Each row has a name. After each piece below comes the name of the row it's from. Each question is about the rows just above it.

V: [-0.38  2.12  0.57  5.11 -8.54 -2.46 -3.48 -3.40 -5.13 -3.98 -6.35  0.30
  1.24 -1.91  4.03  0.48 -0.33  0.52 -3.32 -0.74  1.25  2.01 -3.19 -1.94
  4.54 -4.16]
L: [-1.62  3.51  0.83  7.02 -9.29 -4.29 -5.09 -3.36 -4.73 -2.91 -7.33 -0.57
  0.78 -2.88  4.91 -0.28 -0.84 -1.16 -4.19 -1.73  2.21  3.15 -3.45 -0.77
  4.40 -4.43]
X: [-2.46  3.52  1.01  5.46 -4.38 -4.51 -4.78 -1.32 -0.63  1.21 -4.01 -1.38
 -0.66 -2.38  2.65 -1.76 -1.10 -3.12 -2.71 -2.11  2.52  2.49 -1.66  2.16
  1.27 -1.79]
E: [-2.66  4.29  1.16  7.32 -7.42 -5.41 -5.97 -2.47 -2.50 -0.27 -6.29 -1.35
 -0.19 -3.12  4.17 -1.53 -1.25 -2.98 -3.93 -2.41  2.95  3.30 -2.80  1.39
  2.87 -3.30]
F: [ 0.03  1.63  0.55  4.29 -7.84 -1.85 -3.00 -3.33 -4.81 -3.89 -5.68  0.62
  1.22 -1.46  3.37  0.51 -0.16  0.97 -2.81 -0.37  0.98  1.40 -2.96 -1.94
  4.32 -3.78]
Y: [-2.70  4.05  1.13  6.53 -5.81 -5.15 -5.56 -1.84 -1.37  0.74 -5.14 -1.46
 -0.53 -2.82  3.40 -1.80 -1.23 -3.28 -3.35 -2.36  2.85  2.95 -2.19  2.02
  1.96 -2.48]
[ 4.91 -0.28] is in which row?	L
[ 1.13  6.53 -5.81 -5.15 -5.56 -1.84 -1.37  0.74] is in which row?	Y
find: [ 3.30 -2.80  1.39]	E

B: [-0.36  0.04  0.90 -0.74  0.00  2.05 -1.90 -0.55  0.54  0.69  0.58 -0.01
  0.62]
G: [-0.98 -0.66 -4.87  3.74  0.21 -7.65  6.44  1.11 -1.00 -2.93 -2.69  0.10
 -1.31]
Z: [-0.42  0.19  1.51  0.77 -0.04  3.12 -2.90 -0.78  0.77  1.07  0.87 -0.02
  0.88]
T: [-0.42  0.19  1.51 -1.16 -0.04  3.12 -2.90 -0.78  1.07  0.77  0.87 -0.02
  0.88]
find: [-4.87  3.74  0.21]	G
Where do [-0.78  0.77  1.07  0.87 -0.02] appear?	Z
find: [-0.42  0.19  1.51  0.77 -0.04  3.12 -2.90 -0.78  0.77  1.07  0.87 -0.02
  0.88]	Z
The row with [-0.42  0.19  1.51 -1.16] is	T
find: [0.77 0.87]	T
find: [-0.01  0.62]	B

